Here is a tiny trained network, its code and every weight. The questions are about switching its units off for an input and a target symbol, where a switched-off unit gives its printed mean instead of its output.

import numpy as np


def w(rows, s, z=0):
    codes = np.array(rows[::2]) - 128.0
    scale = np.full(codes.shape[1], s)
    scale[-1] = z or s
    return codes * scale


def norm(h):
    return h / np.sqrt((h * h).mean(-1, keepdims=True) + 1e-5)


def f(y):
    return np.maximum(y, 0)


def softmax(a):
    e = np.exp(a - a.max(-1, keepdims=True))
    return e / e.sum(-1, keepdims=True)


def log_softmax(a):
    a = a - a.max(-1, keepdims=True)
    return a - np.log(np.exp(a).sum(-1, keepdims=True))


def net(x, mask):
    ids = ['βγδεθσ'.index(c) for c in x.split()]
    T = len(ids)
    res = E[ids] + P[:T]
    u = 0
    for l in range(2):
        q, k, v = (norm(res) @ M[l].T for M in (Q, K, V))
        z = softmax(np.where(np.tri(T) > 0, q @ k.T / 2**0.5, -1e9)) @ v
        res = res + np.where(mask[u], z, O[l][:, -1]) @ O[l][:, :-1]
        u += 1
        y = f(norm(res) @ A[l][:, :-1].T + A[l][:, -1])
        res = res + np.where(mask[u : u + 4], y, B[l][:, -1]) @ B[l][:, :-1]
        u += 4
    return log_softmax(norm(res)[-1] @ U[:, :-1].T + U[:, -1])


Q, K, V, O, A, B = {}, {}, {}, {}, {}, {}
E = w([
[139,187,176,79,189,229,101],'β',
[61,107,171,159,95,114,144],'γ',
[75,136,204,188,180,188,161],'δ',
[87,117,63,198,134,91,212],'ε',
[143,131,169,251,174,58,103],'θ',
[196,46,154,71,184,148,32],'σ',
],0.024)
P = w([
[165,167,103,95,147,79,136],'0',
[101,152,179,231,129,156,147],'1',
[93,166,95,228,162,137,146],'2',
[116,148,119,211,131,117,145],'3',
[117,195,105,199,119,136,132],'4',
[82,168,51,243,121,100,153],'5',
[83,216,94,254,117,187,127],'6',
],0.0094)
Q[0] = w([
[166,83,129,179,123,199,51],'L0H0',
[254,8,113,174,32,158,158],'L0H0',
],0.0056)
K[0] = w([
[50,145,170,26,28,96,251],'L0H0',
[130,94,253,56,166,248,188],'L0H0',
],0.0044)
V[0] = w([
[31,89,95,2,70,172,164],'L0H0',
[190,246,52,143,133,240,204],'L0H0',
],0.0096)
O[0] = w([
[227,19,95,69,6,185,235,2],'L0H0',
[97,70,131,24,255,88,229,81],'L0H0',
],0.0088,0.0074)
A[0] = w([
[124,2,183,134,26,106,164,17],'L0N0',
[203,136,88,92,14,159,175,2],'L0N1',
[129,77,143,93,22,191,98,7],'L0N2',
[175,180,7,227,140,56,180,137],'L0N3',
],0.0091,0.0066)
B[0] = w([
[31,225,185,97,137,46,128,137],'L0N0',
[111,145,227,183,144,97,39,134],'L0N1',
[223,219,230,147,116,96,156,141],'L0N2',
[32,2,58,100,156,17,68,254],'L0N3',
],0.0083,0.0066)
Q[1] = w([
[254,224,93,113,152,184,235],'L1H0',
[137,168,160,207,245,189,166],'L1H0',
],0.0051)
K[1] = w([
[72,152,137,249,103,151,149],'L1H0',
[254,10,62,90,95,16,141],'L1H0',
],0.0045)
V[1] = w([
[104,182,2,231,120,18,187],'L1H0',
[8,72,254,178,112,210,164],'L1H0',
],0.0097)
O[1] = w([
[105,4,245,114,125,40,126,199],'L1H0',
[129,181,162,250,147,70,254,251],'L1H0',
],0.012,0.0032)
A[1] = w([
[157,187,73,233,251,83,2,253],'L1N0',
[194,29,194,124,201,164,112,228],'L1N1',
[135,201,169,126,44,199,140,249],'L1N2',
[35,68,208,148,131,118,144,222],'L1N3',
],0.0099,0.0045)
B[1] = w([
[150,174,177,183,69,246,54,250],'L1N0',
[50,181,32,140,94,167,152,157],'L1N1',
[158,180,58,180,71,111,126,159],'L1N2',
[80,155,52,166,91,131,100,200],'L1N3',
],0.013,0.021)
U = w([
[132,202,80,80,177,96,157,189],'β',
[165,114,132,149,1,67,166,147],'γ',
[120,141,177,192,179,133,207,76],'δ',
[86,25,86,99,103,129,129,235],'ε',
[139,125,230,147,174,38,10,1],'θ',
[179,76,39,108,80,156,43,82],'σ',
],0.0094,0.0043)

Each question gives the input, a string of symbols that net reads in full, and the target symbol t.
The units are the heads (2 rows each of Q, K, V and O) and the neurons (one row each of A and B). Each row of codes is followed by its name. A weight is (code - 128) times the scale printed after its matrix; where a second scale follows, it is the last column's (O, A, B and U).
mask holds one flag per unit, layer by layer, with each layer's heads first. A switched-off unit (its flag False) gives its mean, the last column of its rows in O or B, instead of its output. The means were averaged over made-up inputs and are rounded, as every weight is.
A unit's drop is (log p(t) with every unit on - log p(t) with that unit switched off) / (log p(t) with every unit on - log p(t) with every unit switched off).
The circuit of an input: a set's keep is (log p(t) with only the set's units on - log p(t) with every unit switched off) / (log p(t) with every unit on - log p(t) with every unit switched off). Starting from all 10 units, units are removed one at a time, each time the one whose removal leaves the highest keep (on an exact tie, the one counted first), for as long as the keep stays at least 0.8.
units of the circuit, in order: the units of the circuit, biggest drop first
top k neurons: the k neurons with the biggest drops, biggest first
top k neurons in layer l: the k neurons of layer l with the biggest drops, biggest first
drop of u: that unit's drop, to one decimal
input ε θ β, target ε: top 2 neurons -> [L1N1; L1N0]
input β σ β δ δ, target β: units of the circuit, in order -> [L1H0; L0H0]
input β δ γ β, target δ: top neuron -> [L0N3]
input γ β γ ε, target ε: units of the circuit, in order -> [L0N3; L0H0]
input γ γ δ δ γ β, target γ: units of the circuit, in order -> [L0H0; L1H0]
input γ β β, target γ: units of the circuit, in order -> [L0H0; L1N2]
input ε β δ, target ε: units of the circuit, in order -> [L1H0; L1N0; L0H0; L1N1]
input θ θ β δ γ, target θ: top 2 neurons in layer 1 -> [L1N1; L1N2]
input θ ε δ θ ε, target θ: units of the circuit, in order -> [L0H0; L1H0]
input σ σ ε, target σ: units of the circuit, in order -> [L1H0; L0N3]
input ε ε δ, target ε: top 3 neurons in layer 1 -> [L1N0; L1N1; L1N3]
input θ θ δ, target θ: drop of L1N3 -> -0.1
input γ β γ ε ε ε β, target ε: drop of L1N0 -> 0.3
input β ε ε, target ε: drop of L0H0 -> 0.3
input γ γ γ σ, target γ: drop of L0N2 -> 0.1
input ε δ γ, target ε: top neuron in layer 1 -> [L1N0]
